In the rows, zero is written as 128.
[138 134 107 124 104 137 135 160 146 150 133 132 129 103 131 157 117 120
 130 108  95 114 119 102 163 164  90 147 129 114 119 139  99 151 130  95
 131 137] => K798
[112 159 100 121 114 135  90 138  88 122 107  98 127 124 122 150 126 143
 134 167 127 113 138 147 119 140  99 111 126 153 129 143 138 135  86 118
 155  96] => K172
[117 124  99 125 140 121 131 129 118  90 138 129 166 114 145 138 116 109
 117 150  71 140 127 138 123 108 108 125 131 125 121 134 150 145 139 140
 113 112] => K798
[140 105 113 120 135 148 131 116 136 119 123 117  94 121 141 124 120 102
 105  96 128 110 115 127 129 143 147 142 165  99 112 139 119 136 143 106
 117 130] => K135
[141 138  95 139 113 132 176 145 112 123 142 149 148 122 137 108 136 169
 143 181 156 115 114 188 147 107 139  97  81 147 174 116 154 106 111 158
 110 124] => K779
[111 159 123 182 111 151 166 156 128 130 112 124 130 110 152 114 119  35
 120  96 118 118 106 112 171 122 130 127  99 128 120 108 153 118 115 119
 115 110] => K734
[106 133 122 125 155 138 114 144 127 150 130 132 157 125 133 101 124 100
 123  94 128 101 117  98 165 169 114 159 140  99 132 138 105  86 156 113
 131 120] => K675
[144 150 129 114 164 135 141 136  98 107 128 152 123 159 109 124 143 109
 113 127 118 104 149 116 127 151 121 135 140 150 124  95 132 168 124 134
 128 146] => K963
[149 160 155 147 122 161 137 132  78 102 114 121 150 108 134 164  57 130
 127 127 141 127  90 157 115 155 126 113  86 139 155 139  95  86 100 131
 101 102] => K675
[136 153  91 107 132 125  97 153 105 155 113 132 131 110 127 125 105 106
 117 125 118 137 110 135 156 117  99 115 115 111 148 143 105 152 141 100
 115 118] => K734
[ 90  98  94 149 130 111 123 139 137 107 132 123  65 124  99  78 118 111
 160 106 126 112 130 127 129 100 106 137  90 146 120 112 144 121 105 129
 144 113] => K798
[108 114  89 122 137 126 131 124 144 110 137 120  98 101 104 103 133  65
 141  76 120 137 121 126 151  94 117 154 103 138 121  93 164 108 150 144
 105 119] => K734
[104  85 122  86 150 105 142 135 115 124 141 139 138 131 132 137 123 106
 152 120 114 112 133 146 130 109 124 123 168 131 133 124 140 125 159 133
  91 115] => K675
[126 174 114  82 113 168 133 183 104 146 124 130 135 158 124 142  89 122
 115 162 150 106 127 138 142 136  87 129 118 120 139 130 146 139  40 116
 139 120] => K437
[134 141  83 152 159 122 101 137 144 121 115  99  49 114 144 141 116 112
 123 122  92 105 117 169 148 136 107 129  98 116 151  77 132 124 106 122
 160 125] => K734
[108 144 101 128 166 117 111 161 118 130 133 107  88 143 139 151 104 134
 153 134 139 118 135 161 117 176  97 106 117 145 142 125  87 122  98 126
 145 104] => K172
[121 115 191  94 132 110 145 128 165 105 119 104 139 150  64 131 157 189
 161 143 144 130 148 116  87  86  89 145 147 158 123 125 173 123 106 152
  79 104] => K963
[123 146 151 121 113 117 114 166 136 123 154 104 139 133 142 112 149 121
 108 114 130 131 112 155 128 120 107 151 133 117 127 124 144 102 124 118
 136  94] => K798
[ 98 112 118  88 138 126 118 164 126 123 134 120 156 126 137 128 126  87
 102 117 128 115 125 142 139 170  82 135 119 112 152 165 109  90 135 117
 152 115] => K437
[159 139 146 171 139 130 163 132 125  87 132 132  91 144  92  52 121  81
 127 128 180 118 139 142 144 119 141 121  86 138 152 118 145 119 116 140
 114 146] => K798
[151 115 102 148 130 110 100 131 127 114 115 130 110  99 141 155 111 120
 146 132  72 113 128 140 139 101 121 116 118  99 146 122 140 126 160 127
  93 152] => K437
[141 152 114 119 148 143 130 130 112  91  98 125 130 104 145 122 128 112
  89 125 121 118 106 154 152 146 107 144 134 136 147 121 113 117 143 112
 121 124] => K437
[174  73 135 154 145 129 111 110 149 113 163 110  96 136 128 126 130 157
  92  99  60 133 117 187 121  99 114 119 123 112 136 160 152 170  98 133
 159 138] => K135
[155 131  81 160 136 142 174 140  95 122 124 119 120 100 131 110 112 105
 123 109  82 112 135 252 131 141 131 103 113 128 138 158 107 159 105 146
 120 143] => K963
[128 163 162  82  99 134 142 148 137 138 150 128 154 125 145 168 120 125
 108 145 170 152 126 155 137 141 135 146 114 124 143 119 116  96 120 145
 134 126] => K798
[137  96 104 117 102  80 121 113 156  99 157 102  96 165  96 114 169 134
 131  87 115 125 150 121 142 154 118 150 153 125 124 121 181 142 149 132
 123 133] => K135
[116 166 117 112 146 123 129 188 139 117 130 133 114 107 136 146 124 101
 110 127 128 141 128 123 137 153 131 140 145 115 154 150 110 104 148 111
 107 139] => K409
[167 121 164 151 153 135 183  92 110 112 140 136 126 143 191  74  68 109
 114 142 130  96 143 231 137 112 110 124 144 131 102 121 122 125 116 134
 137 150] => K675
[149 137  96 166 109 153 183 132 109 134 106 139  93 111 113  64  87  87
 121 115 144  97  96 118 147 141 134 133 103 165 106 124 114 120 107 102
 145 145] => K437
[164 126  79 135 154 113 116 137 171 137 121 128 106 108  54 111 129 141
 164 122 121 136 107 101 131 107 134 123 131 142 146 150 151 113 165 149
 113 138] => K409
[175 101 133 141 112 143 156 119 126 107 112 143 158 121 166 142  96 146
 132  76 121 134 108 188 140 130 116 120 107 136 122 144 104 122 168 142
 117 123] => K409
[145 151 100 153 119 117 169 110 136 146 116 112 106 139 121 113 100 121
 142 144 114  91 134 161 157 147 106 130 130 151 132 112 155 126  93 159
 115 169] => K675
[132 120 110 142 140 110 125 101  87 118 126 157 131 133 115 153 106 144
 111 141  55 111 131 157 160 100 112 115 144 165 136 158 134 146 138 144
 131 141] => K734
[146 149 172 154  99 139 147 146 127 128 156 109 131 113 130  88 144 105
  71 144 108 108  93 116 122 125 131 128 105 106 128 145 131 159  79 138
 141 121] => K798
[128 102 130 136 105 118 129 126  96 129 170 123 153 126 133 129 139 162
 141 105  74 127 111 188 124 104 113 170 134 142 127  80 144 125  84 151
 164 132] => K779
[120 191 163  99 169 109 145 124  81  94 114 143 122 131 125 103 109  95
  90 170 121 117 148 201 139 122 135 123 144 146 158 149 122 149 100 140
 129 121] => K798
[112 144 140  75 132 126 112 170 133 141 153 111 111 121 121 131 148 115
 135 129 182 117 114 104 127 145 118 136 162 111 133 126 111 121 135 110
 100  90] => K172
[129  82 126 142 134 105 131 136 134 119 169 131  86 104 135 118 118  77
 141 103 120 108 139 139 157 131  86 121 127 132 127 138 108 126 162 119
 119 153] => K734
[104  99 112 116 151 118 121 128  92 131 145 138  96 129 150 110  38  73
 158 121 122  97 124 181 144 140 133 105  83  99 147 127 121 133  89 140
 149 115] => K798
[125  90 138 122 109 165  72 102 125 113 161  86  78 134 107 202 118 111
 174  92 149 136 154  49 146 141 122 132 110 130 107  92 157 129 111  93
  85 103] => K135
[147  61  91 143 143  95 158  97 111 125 135  99 127 185 103  95 108 157
 150  70  94 128 148 172 131 137 126 125 114 145 128 130 129 124 156 146
  68 132] => K675
[131 138 128  93 144 132 123 126 131 131 136 113 139 130 159 141 102 127
 103 132 123 112 108 146 119 158  60 142 133 127 123 125  99 108 128 117
 122 117] => K135
[138  85 139 127  98 167 156 133 141 106 128 112 147 137 153 125 116 157
 128 130 148  99  98 113 128 135  95 135 104 135 115 102 150 118  94 134
 140 102] => K409
[159  95 135 106 126 145 153 114 139 141 167 127 133 143 144 133 128 108
 147 107 139  87 145 159 131 166 101 121 129 121 128 125 156 105 131 108
 106 134] => K675
[103 138 103 114 147 120 122 131 131  96  97 114 142 127 141 150  72 120
 121 149 115 121 125 125 125 156  88 129 128  93 151 163 115  99 127 143
  81 131] => K437
[147 143  85  90 118 143 127 120 139 128  95  93 119 154 104 183 150 180
 131 123 109 127 145 155 122 137 126 128 119 148 128 135 161 159  99 170
 129 122] => K779
[142 174 139 130 100 150 111 135  66 121 150 120 127 135 148 103 145 110
  76 135 111 106 149 153 161 136 138 148 142 111 136 128 148 156  87 115
 116 154] => K409
[153 159 174 154  96 152 140 143  92 123 139 105 111 142 150 136 127 147
 129 122 169 108 150 174 188 157 122 118  95 175 140 121 141 113  92 102
 120 117] => K734
[127 154 162 125 152 142 162 113 131 122  74 100 115 138 125  92 104  91
 119  79 177 114  97 158 139 144 110 133  77 140 132 128  91  78 140 117
 118  56] => K779
[123 121 127 101 158 124 124 123 145 102 121 132 109 108 117 150 130  94
 125 118 107 122 149 109 157 137  78 144 130 127 141 115 118 143 150 115
 110 140] => K734
[136 104  93 108 135 133 135 150 121 126 157 120 153 125 140 110 159 101
  93  91 115 122 125 135 142 135 119 150 137 105 109 136  92 114 201 137
 110 123] => K172
[138 105 107 129 108 138 105 125 137 126  85  99 166 133 121 112 111 102
 141 107 167 151 125 104 126 159 114 154 115  94 134 102  98 110 142 135
 156 144] => K409
[131 110 125 150 130 108 128 127 143 129 131 139 113 140 136 107 137 111
 130 121 119  92 131 134 137 134  85 123 148 121 134 138 137 122 141 116
 137 146] => K675
[154 125 116 119 140 155 158 128 135 120 134 116 150 142 114 145  70 136
 153 123 128  94 108 166 142 160 110 120 124 139 123 159 148 109  99 164
 130  98] => K798
[115 118 133 125 160 117 106 142  95 121 141  99 132 111 143 105 102 103
 130 119 129 129 134 112 163 139 124 144 115 151 111 114 115 113 172 125
 108 129] => K963
[152 166 228 111 166 152 139 134 123 140 130 105 127 152 121 125 101 135
 111  98 126 111 113 142 138 111 138 151 125 143  96 114 137 131  96 137
 128  79] => K963
[167 117 180 157 127 152 145 135 101 107 101 100 107 141 121 148  75 114
 109 108 133 130 128 170 123 148 182 126  96 132 155 139 127 102  89 113
 148 140] => K135
[114  99 134 143  74 132 171 147  97 159 149 138 122 151 193 148  92 156
  97 130 112 101 140 202 169 129 129 112 103 153 116 171 104 108 111 130
 153 141] => K409
[153 114 164 109 133 152 162 135 131 170 161 122 116 131 102  96 147 117
 111 125 181 112 127 128 162 129 130 135 119 154 127 127 100 108 134 103
 129 121] => K172
[105  79 106 131  67 145 123 146  59 108 151 101 146 113 156 104 155 139
 114 157 173 135 141 174 162 117 137 119 131 161 129 119 147 158 100 118
 153 130] => K963
[142  94 124 120 161 106 143 106  55 103 124 101 132 169 160 120  87 164
 123 104 102 110 144 171 180 186 167 129 116 183 143 107 129 127 151 121
  92 130] => K135
[111 132 132  84 149 128 109 121 125 140 145 127 152 133 151 170  96 117
 132 121 130 110 140 128 137 183  71 137 152  96 122 151  93 108 156 111
  90 115] => K963
[132 123 134  75 135 143 132 135 149 121 130 119 115 119 132 116 113 105
 125 117 156 105 137 152 161 134  97 151 138 111 121 142 141 114 139 100
 127 105] => K798
[130 111 120 176 102 126 133 143  99 137 127 137 121 148 142 100  96 107
 114 136 142 103 123 115 171 141 132 123  96 159 125 132 118  91 138 123
 185 150] => K409
[140 107 121 128  97 121 149  98  95 106 119 134 128 122 151 127 102 160
 145 177 133  95 135 173 134 140 119 115 138 168 124 117 141 134  98 139
 154 151] => K437
[172  95 168 145 137 104 145 114 110  96 140 143 130 132 128 111  75 109
 138 102 134 102  98 173 172 129  89 129  76 153 159  91 115  98 152 161
 142 139] => K135
[140 146  96 140 102  87 137 139 148 120 168 148  92 122 141 113 143 163
 135 169 130 134 136 182 140 103 120 111 121 136 137 123 149 136 133 132
 140 134] => K798
[157  91 103 117 155 141 172 114 110  95 114 113 154 129 157  91 102  81
  92 110  95 111 146 116 130 168 142 157  85 131 105  91 117 107 187 121
 119 165] => K135
[104 124 146 124 127 120 129 148 118 176 184 164 117 123 125 110 126 137
 117 108 115 112  96 100 198 132 106 157 112 130 139  92 116 137 111  87
 140 115] => K963
[117 127  87 135  83 107 110 113 133 144 131  71 110 114  87 105 130 110
 132 117 126 173 141 108 159 134 130 146 107  88 133 105 135 187  97 130
 100 139] => K963
[ 95 146  96 116 113 142 101 124  84 134 141 139  98  87 142 154 120  61
 124 118 146 133 147 196 156 169  91 111  87 131 160 131  99 132  99  86
 159 123] => K963
[134 161 151 151 151 108 125 137 112 111 113 146 154 132  94  83 143 117
 129 117 112 147 117 105 117 137 137 149  96 163 145  85 121 113 127 126
 174 121] => K409
[132 133  74 127  93 137 115 170 115 130 152 103  76 116 133 145 144 128
 123 127 132 123 140 204 144 136 122 105  69  95 164 139 119 138  90 123
 153 114] => K779
[132 135 145 156 130 149 131 134  56 115 106 103 135 134 164 103 100 145
  99 130 118 132 117 172 131 115 150 122  87 166 145 114 120 126  90 124
 105 126] => K409
[130 143 119 102 150 123 152 146 160 140 182 153 106 168  96 139 173 153
 127 157 110 107 173 156 140 104  89 123 141 145 136 128 166 131 103 146
 129 138] => K675
[146 133 155 131 160 136 138 123 170  83  88 133 152 120 121 109 136 176
 151 109 119 133  98 126 130 115 115 157 184 148 120 120 179 147 107 128
 138 104] => K437
